Here is a tiny trained network, its code and every weight. The questions are about switching its units off for an input and a class, where a switched-off unit gives its printed mean instead of its output.

import numpy as np


def w(rows, s, z=0):
    codes = np.array(rows[::2]) - 128.0
    scale = np.full(codes.shape[1], s)
    scale[-1] = z or s
    return codes * scale


def norm(h):
    return h / np.sqrt((h * h).mean(-1, keepdims=True) + 1e-5)


def f(y):
    return np.maximum(y, 0)


def log_softmax(a):
    a = a - a.max(-1, keepdims=True)
    return a - np.log(np.exp(a).sum(-1, keepdims=True))


def net(x, mask):
    res = np.array(x, float).reshape(1, 8) / 4 @ E
    u = 0
    for l in range(2):
        y = f(norm(res) @ A[l][:, :-1].T + A[l][:, -1])
        res = res + np.where(mask[u : u + 12], y, B[l][:, -1]) @ B[l][:, :-1]
        u += 12
    return log_softmax(norm(res)[-1] @ U[:, :-1].T + U[:, -1])


A, B = {}, {}
E = w([
[93,149,191,173,225,167,251],'x0',
[102,53,234,27,68,148,159],'x1',
[31,127,73,48,205,152,117],'x2',
[169,104,39,163,168,11,188],'x3',
[36,55,61,172,78,76,134],'x4',
[127,222,77,117,53,67,154],'x5',
[203,117,112,165,105,155,2],'x6',
[25,196,181,181,187,61,109],'x7',
],0.0064)
A[0] = w([
[98,99,30,107,178,116,191,139],'L0N1',
[126,101,233,118,133,158,151,117],'L0N2',
[177,96,37,86,103,175,109,96],'L0N3',
[176,195,197,141,105,164,103,17],'L0N4',
[97,27,135,102,57,46,127,97],'L0N5',
[134,106,124,179,223,117,227,31],'L0N6',
[140,91,177,47,144,184,204,148],'L0N7',
[137,165,110,80,24,148,57,192],'L0N8',
[178,217,99,152,123,41,108,101],'L0N9',
[255,102,135,185,121,126,85,104],'L0N10',
[91,137,185,145,155,76,139,62],'L0N11',
[105,143,158,79,51,173,47,3],'L0N12',
],0.009,0.0042)
B[0] = w([
[81,207,68,82,65,88,121,224],'L0N1',
[155,180,138,90,29,157,99,220],'L0N2',
[170,37,156,134,86,192,81,198],'L0N3',
[137,140,122,140,71,52,180,175],'L0N4',
[170,93,204,199,191,128,102,216],'L0N5',
[96,210,37,9,125,140,76,215],'L0N6',
[206,130,101,91,111,197,157,253],'L0N7',
[178,188,93,53,98,186,91,241],'L0N8',
[134,180,5,134,158,62,116,212],'L0N9',
[138,83,214,106,89,79,165,227],'L0N10',
[166,109,142,104,167,192,90,175],'L0N11',
[63,144,41,30,127,255,76,183],'L0N12',
],0.0078,0.0058)
A[1] = w([
[70,49,128,150,123,139,53,33],'L1N1',
[117,103,139,75,104,208,107,103],'L1N2',
[89,107,111,141,2,140,11,170],'L1N3',
[188,101,233,103,121,153,137,179],'L1N4',
[102,40,180,112,49,84,203,99],'L1N5',
[50,191,116,124,134,20,128,75],'L1N6',
[50,162,213,71,197,170,237,58],'L1N7',
[57,15,162,119,143,110,35,68],'L1N8',
[109,183,104,179,128,75,155,21],'L1N9',
[211,113,109,200,142,81,114,224],'L1N10',
[108,83,151,100,114,160,83,3],'L1N11',
[174,223,90,159,101,46,106,170],'L1N12',
],0.0096,0.0038)
B[1] = w([
[131,63,91,151,206,142,107,150],'L1N1',
[94,135,101,225,157,53,132,247],'L1N2',
[55,100,145,23,124,178,127,252],'L1N3',
[166,162,179,184,187,71,154,246],'L1N4',
[199,142,244,164,137,156,158,168],'L1N5',
[121,136,104,215,199,119,162,207],'L1N6',
[206,162,240,72,85,68,91,192],'L1N7',
[131,46,106,186,207,158,60,165],'L1N8',
[101,159,139,203,254,79,161,165],'L1N9',
[120,200,140,91,64,149,106,204],'L1N10',
[95,129,69,164,157,75,108,161],'L1N11',
[36,183,133,123,91,151,156,254],'L1N12',
],0.0095,0.007)
U = w([
[104,176,85,30,82,156,124,253],'0',
[206,108,210,170,119,110,166,102],'1',
[29,202,52,237,171,58,215,19],'2',
[105,4,92,170,194,148,77,83],'3',
],0.017,0.0039)

Each question gives the input, the list of numbers given to net, and the class t.
The units are the neurons (one row each of A and B). Each row of codes is followed by its name. A weight is (code - 128) times the scale printed after its matrix; where a second scale follows, it is the last column's (A, B and U).
mask holds one flag per neuron, layer by layer. A switched-off neuron (its flag False) gives its mean, the last column of its row in B, instead of its output. The means were averaged over made-up inputs and are rounded, as every weight is.
A unit's drop is (log p(t) with every unit on - log p(t) with that unit switched off) / (log p(t) with every unit on - log p(t) with every unit switched off).
The circuit of an input: a set's keep is (log p(t) with only the set's units on - log p(t) with every unit switched off) / (log p(t) with every unit on - log p(t) with every unit switched off). Starting from the 12 units with the biggest drops (on a tie, the unit counted first), units are removed one at a time, each time the one whose removal leaves the highest keep (on an exact tie, the one counted first), for as long as the keep stays at least 0.8.
circuit, biggest first: the units of the circuit, biggest drop first
k most important neurons: the k neurons with the biggest drops, biggest first
top k neurons in layer l: the k neurons of layer l with the biggest drops, biggest first
drop of u: that unit's drop, to one decimal
input [0,3,0,-7,-3,0,-8,4], class 1: circuit, biggest first => [L0N6, L1N7]
input [6,-2,2,-3,2,0,3,4], class 0: top 2 neurons in layer 1 => [L1N7, L1N4]
input [-8,-5,7,-3,4,-3,7,6], class 3: circuit, biggest first => [L1N8]
input [6,6,8,-6,-3,-8,-2,8], class 1: circuit, biggest first => [L1N7, L1N3]
input [-4,6,-1,5,-7,5,-4,6], class 2: circuit, biggest first => [L0N9, L1N6]
input [-1,5,7,-1,6,-3,-8,0], class 1: top 2 neurons in layer 1 => [L1N7, L1N5]
input [4,-4,-1,5,7,1,0,-8], class 0: top 2 neurons in layer 1 => [L1N2, L1N4]
input [6,-6,2,2,1,-8,3,-6], class 0: top 3 neurons in layer 1 => [L1N4, L1N6, L1N8]
input [-1,-5,-1,-5,-2,-4,4,0], class 3: 3 most important neurons => [L0N9, L0N1, L0N12]
input [6,-2,2,-1,-8,-2,4,1], class 1: top 3 neurons in layer 0 => [L0N9, L0N1, L0N8]
input [2,7,1,7,5,-1,-1,4], class 1: 2 most important neurons => [L0N9, L0N5]
input [-1,5,-3,1,4,4,0,2], class 1: 4 most important neurons => [L0N5, L0N6, L0N1, L1N4]
input [7,-2,-5,-3,2,-5,-4,4], class 1: top 3 neurons in layer 1 => [L1N7, L1N3, L1N12]
input [4,-4,-1,-3,5,1,3,-8], class 3: circuit, biggest first => [L0N3]
input [2,-4,-8,-7,7,-5,8,6], class 3: 3 most important neurons => [L1N8, L0N1, L1N1]
input [5,-6,-4,0,2,6,5,-6], class 0: top 2 neurons in layer 1 => [L1N10, L1N2]
input [4,4,0,8,-4,-5,-1,7], class 0: drop of L0N6 => 0.7
input [7,4,4,4,3,-4,-2,0], class 0: drop of L0N6 => 0.2
